Below is a small trained network, with its code and all its weights. Each question gives an input and a class and asks what happens when units are switched off, that is, made to give their printed mean instead of their output.

import numpy as np


def w(rows, s, z=0):
    codes = np.array(rows[::2]) - 128.0
    scale = np.full(codes.shape[1], s)
    scale[-1] = z or s
    return codes * scale


def f(y):
    return y / 2 * (1 + np.tanh(0.7978845608 * (y + 0.044715 * y**3)))


def log_softmax(a):
    a = a - a.max(-1, keepdims=True)
    return a - np.log(np.exp(a).sum(-1, keepdims=True))


def net(x, mask):
    res = np.array(x, float).reshape(1, 5) / 4 @ E
    y = f(res @ A[0][:, :-1].T + A[0][:, -1])
    res = res + np.where(mask, y, B[0][:, -1]) @ B[0][:, :-1]
    return log_softmax(res[-1] @ U[:, :-1].T + U[:, -1])


A, B = {}, {}
E = w([
[151,68,161,156,143,168,156,142,38,177],'x0',
[149,162,125,111,160,211,31,124,122,83],'x1',
[194,158,124,95,118,190,209,146,7,48],'x2',
[125,223,136,131,229,96,153,139,103,119],'x3',
[36,89,96,8,254,36,135,91,179,122],'x4',
],0.0098)
A[0] = w([
[110,112,125,91,185,105,149,116,129,127,73],'n0',
[132,170,148,163,111,118,128,161,152,132,128],'n1',
[131,144,121,91,172,169,133,118,97,109,59],'n2',
[115,80,128,97,122,126,159,87,121,137,1],'n3',
[99,128,93,105,184,150,77,93,124,119,68],'n4',
[97,154,148,130,159,68,154,128,154,136,163],'n5',
[150,139,110,141,121,154,172,148,83,116,130],'n6',
[124,100,111,119,67,97,150,120,148,85,79],'n7',
[129,153,142,151,140,110,132,140,127,146,114],'n8',
[115,129,127,116,146,123,131,159,136,117,107],'n9',
[173,159,150,144,108,127,184,130,61,112,111],'n10',
[131,135,88,125,129,124,120,121,109,152,133],'n11',
[71,146,129,127,166,2,122,117,145,158,140],'n12',
[149,141,132,141,127,143,159,149,97,105,110],'n13',
[110,80,130,131,153,116,97,122,119,161,180],'n14',
[107,117,113,75,188,73,177,128,108,103,130],'n15',
[111,94,111,127,133,102,124,137,110,159,136],'n16',
[129,143,105,144,140,98,132,160,136,127,129],'n17',
[119,124,103,100,141,120,128,129,127,97,113],'n18',
[93,79,116,94,136,67,175,100,134,185,152],'n19',
[90,74,127,104,96,115,134,99,149,110,69],'n20',
[109,133,144,139,123,115,131,131,104,117,59],'n21',
[130,150,138,82,191,147,131,128,85,103,151],'n22',
[92,103,114,138,122,118,152,156,130,150,19],'n23',
],0.019,0.0088)
B[0] = w([
[103,152,102,110,145,52,150,135,159,93,189],'n0',
[128,64,96,83,105,118,93,83,100,113,159],'n1',
[152,165,80,128,184,156,77,119,120,90,166],'n2',
[137,90,125,91,99,73,101,108,152,197,147],'n3',
[102,49,138,79,54,86,127,149,148,171,183],'n4',
[99,89,173,112,197,80,148,137,145,81,200],'n5',
[109,149,212,233,125,163,146,149,145,143,194],'n6',
[142,96,83,91,124,162,137,84,46,143,158],'n7',
[124,72,122,101,116,109,79,123,118,115,141],'n8',
[151,140,128,123,140,102,131,131,97,150,142],'n9',
[85,94,218,186,132,149,143,176,177,126,215],'n10',
[113,100,151,122,153,130,112,112,130,104,130],'n11',
[76,68,161,115,106,60,208,227,243,148,252],'n12',
[103,139,164,218,142,166,118,109,124,132,177],'n13',
[133,66,152,163,85,126,107,141,166,145,182],'n14',
[113,197,79,61,204,1,205,134,131,39,224],'n15',
[153,105,151,182,124,139,73,101,134,153,160],'n16',
[126,94,147,120,163,114,90,114,119,149,144],'n17',
[152,101,108,69,125,119,139,124,113,185,160],'n18',
[104,16,173,162,52,123,87,161,252,157,226],'n19',
[171,156,111,143,136,146,71,68,59,111,174],'n20',
[150,125,137,133,144,134,155,158,188,132,127],'n21',
[152,174,70,18,213,153,106,79,80,84,196],'n22',
[129,111,129,105,126,172,128,127,121,137,139],'n23',
],0.0098,0.024)
U = w([
[186,125,16,59,129,200,22,66,63,100,211],'0',
[121,163,143,146,230,187,109,129,108,79,64],'1',
[166,127,90,89,43,178,252,104,43,115,17],'2',
[113,51,172,179,60,181,69,127,165,162,183],'3',
[116,74,96,59,135,35,85,124,165,119,213],'4',
[210,216,26,137,130,93,168,216,160,216,1],'5',
[165,198,70,94,108,127,220,150,152,255,1],'6',
],0.0076,0.0048)

Each question gives the input, the list of numbers given to net, and the class t.
The units are the neurons (one row each of A and B). Each row of codes is followed by its name. A weight is (code - 128) times the scale printed after its matrix; where a second scale follows, it is the last column's (A, B and U).
mask holds one flag per neuron, in row order. A switched-off neuron (its flag False) gives its mean, the last column of its row in B, instead of its output. The means were averaged over made-up inputs and are rounded, as every weight is.
A unit's drop is (log p(t) with every unit on - log p(t) with that unit switched off) / (log p(t) with every unit on - log p(t) with every unit switched off).
The circuit of an input: a set's keep is (log p(t) with only the set's units on - log p(t) with every unit switched off) / (log p(t) with every unit on - log p(t) with every unit switched off). Starting from the 12 units with the biggest drops (on a tie, the unit counted first), units are removed one at a time, each time the one whose removal leaves the highest keep (on an exact tie, the one counted first), for as long as the keep stays at least 0.8.
units of the circuit, in order: the units of the circuit, biggest drop first
k most important neurons: the k neurons with the biggest drops, biggest first
drop of u: that unit's drop, to one decimal
input [-6,6,-4,-3,-8], class 0: units of the circuit, in order -> [n12; n19]
input [-7,4,-6,-4,-7], class 0: units of the circuit, in order -> [n12; n19; n10]
input [5,3,3,6,-5], class 1: 2 most important neurons -> [n19; n22]
input [1,4,7,-6,8], class 0: units of the circuit, in order -> [n12; n22]
input [-7,6,-6,-7,-1], class 0: units of the circuit, in order -> [n12; n19; n20]
input [6,4,2,8,-7], class 1: 2 most important neurons -> [n19; n22]
input [5,-6,8,8,4], class 1: most important neuron -> [n6]
input [1,5,-1,4,-4], class 1: 4 most important neurons -> [n19; n12; n4; n14]
input [0,3,-7,1,-5], class 3: 4 most important neurons -> [n15; n22; n20; n2]
input [-8,6,-5,-3,-6], class 0: 3 most important neurons -> [n12; n19; n10]
input [-6,7,6,-4,-5], class 3: 4 most important neurons -> [n15; n22; n10; n5]
input [-3,4,-5,-3,0], class 3: 4 most important neurons -> [n15; n22; n0; n5]
input [-1,-1,5,5,-7], class 3: 2 most important neurons -> [n15; n10]
input [-8,-7,-6,-6,-6], class 3: drop of n15 -> 2.5
input [1,-1,-4,8,-6], class 3: drop of n22 -> 0.2
input [-3,7,1,-7,4], class 0: drop of n19 -> 0.1
